Each row has a name. Each piece below is followed by the name of the row it came from, unless a question asks for something else. Each question is about the rows just above it. Places in a row count from 1.

Columns, left to right: S K E X L
(106): [125 121 140 139 140]
(74): [121 107 113  63 139]
(29): [140 141 150 219 173]
(23): [139 121 140 139 125]
Shared by (106) and (29): | [140]
[121 125 139 140 140] is which row reordered? | (106)
Row and place where [121 107 113] starts: | (74), 1

Columns, left to right: P C D Y R
(159): [133 137  81  53 100]
(105): [149  93 116  96 136]
(64): [102 124 104  87 128]
(116): [116 136  93 148  96]
(97): [138 132 151 160 121]
(61): [138 132 151 133  93]
Where does [137  81  53 100] start? Give its row and place. | (159), 2
The row with [138 132 151 133  93] is | (61)
The one value in (61) and (159): | [133]
Which column holds [102 116 138 138] top down? | P
Put [ 93 116  96 136 149] back in order: which row is it? | (105)
Which column holds [116 104  93] top down? | D
Which row holds [138 132 151 160 121]? | (97)

Columns, left to right: G J M F N A Q U
(96): [144 119 132 147 164 203 125 156]
(65): [125 125 156 132 144 147 165 119]
(92): [125 114 132 125 124 138  74  66]
Give the next 3 entries after [125 125 156 132]. | [144 147 165]
find: [144 119 132 147 164 203 125 156] | (96)
Put [119 125 125 156 132 144 147 165] back in order: which row is it? | (65)
Where do [125 114 132 125 124 138  74  66] appear? | (92)

Columns, left to right: H T W B
(71): [105 144  54 126]
(52): [128 161  58 169]
(90): [114 150 121 121]
(5): [148 131 142 185]
[105 144  54 126] is in which row? | (71)
The row with [148 131 142 185] is | (5)

Columns, left to right: kosi Dab nev Dasus Senu
(49): [121 117 130 117 103]
(84): [117  83  90 143 134]
(20): [137 118 120 144 125]
(27): [121 147  84 101 135]
The one value in (49) and (84): | [117]
Which value is in both (49) and (27)? | [121]

Columns, left to right: Gopi tinu vami Zuzi Bosul
(9): [147  92 182 146  93]
(55): [ 98 107 158 159 107]
(35): [149  43 110 111 146]
(94): [149 145 110  43 146]
Row and place where [149  43] starts: | (35), 1
find: [149  43 110 111 146] | (35)
Shared by (35) and (9): | [146]

Columns, left to right: nedo Nese Mus ruk
(104): [150 216 144 152]
(119): [150 134 144 172]
(21): [104 124 162 134]
The one value in (21) and (119): | [134]
Which column holds this, read top down? [150 150] | nedo
find: [104 124 162 134] | (21)
Which row holds these entries in another order? [134 144 150 172] | (119)
Which value is in both (119) and (21)? | [134]
[124 162 134] begins in row and place | (21), 2

Columns, left to right: pama Gapi bapan tobak semav
(75): [197 226 201  79 150]
(81): [197 226 201 227 122]
(17): [202 122 226 227 197]
Row and place where [227 197] starts: | (17), 4
find: [197 226 201 227 122] | (81)
Which column holds this, read top down? [197 197] | pama
[197 201 227 226 122] is which row reordered? | (81)

Columns, left to right: tekop Gemu kiti Rader bipa kudo Ninub
(147): [182 136 124 113 109 128 118]
(37): [ 54 123 134 154 149 124 133]
(13): [125  90 125 110 153 144 122]
(43): [134 121 136 164 160 124 137]
(48): [124  90 125 110 153 144 169]
(59): [ 25 121 136 164 160 124 137]
Which value is in both (59) and (48)? | [124]
Where does [144 122] start? Give its row and place. | (13), 6
The row with [134 121 136 164 160 124 137] is | (43)

Columns, left to right: Teka puzoz gare Fupet
(58): [186  54 115 101]
(77): [100  54 186 115]
(51): [122  88 192 119]
(130): [139 142 157 129]
[ 54  88 142] is in which column, read top down? | puzoz
Which column holds this, read top down? [119 129] | Fupet
Which row holds these entries in another order? [115 186  54 100] | (77)

Columns, left to right: midu nur nibu mel dozig kile luz Zus
(41): [ 87 112 116 152 154 141 138 135]
(101): [150  89 108 137 114  90 150 117]
(7): [114 104  94  92  93 141 127 153]
(126): [ 94  94  93 150  90  93 178  91]
(60): [131 107 120 129 218 153  83 152]
(111): [138 101 111 113 146 115 102 116]
(88): [128  98 117 105 151 133 123 152]
(115): [146 111 101 115 102 113 139 116]
[135  87 112 116 152 154 141 138] is which row reordered? | (41)
Give the next 3 entries after [150  90]. | [ 93 178  91]
Which row holds these entries in another order? [101 102 111 113 115 116 139 146] | (115)
Which column holds [152 137  92 150 129 113 105] top down? | mel

Columns, left to right: lumi disen Remo dis Zegel latu noti
(31): [140 113 140 161 107 150 128]
(107): [138 121 139 116 151 163 151]
(118): [140 117 116 114 146 112 118]
(132): [144 109 130 131 110 117 127]
(151): [140 113 140 128 126 131 125]
(36): [118 144 133 116 128 122 141]
(38): [121 158 151 115 201 131 171]
(178): [122 160 107 130 114 126 123]
Which column holds this, read top down? [121 117 109 113 144 158 160] | disen
Where do [140 113 140 128 126 131 125] appear? | (151)

Columns, left to right: kagi Rete per Devog luv Rab
(93): [ 78 119 112 142 120 105]
(19): [ 51 127 144  65  74 175]
(163): [101 119 124 132 141 175]
(66): [ 56 105 112  50  73 172]
(166): [106 150 181 158 115 129]
(128): [217 116 120 198 199  75]
(188): [158 106 129 181 149 115]
(156): [130 117 130 141 150 119]
(68): [142 105 112  78 120 118]
(180): [ 50 112  73 104 172  56]
[ 50  73 112 172  56 105] is which row reordered? | (66)
Which column holds [198 181 141] top down? | Devog
[115 149 181 129 106 158] is which row reordered? | (188)
Where do [142 105 112  78 120 118] appear? | (68)
Shared by (180) and (93): | [112]
[198 199] begins in row and place | (128), 4
[118 120  78 112 105 142] is which row reordered? | (68)

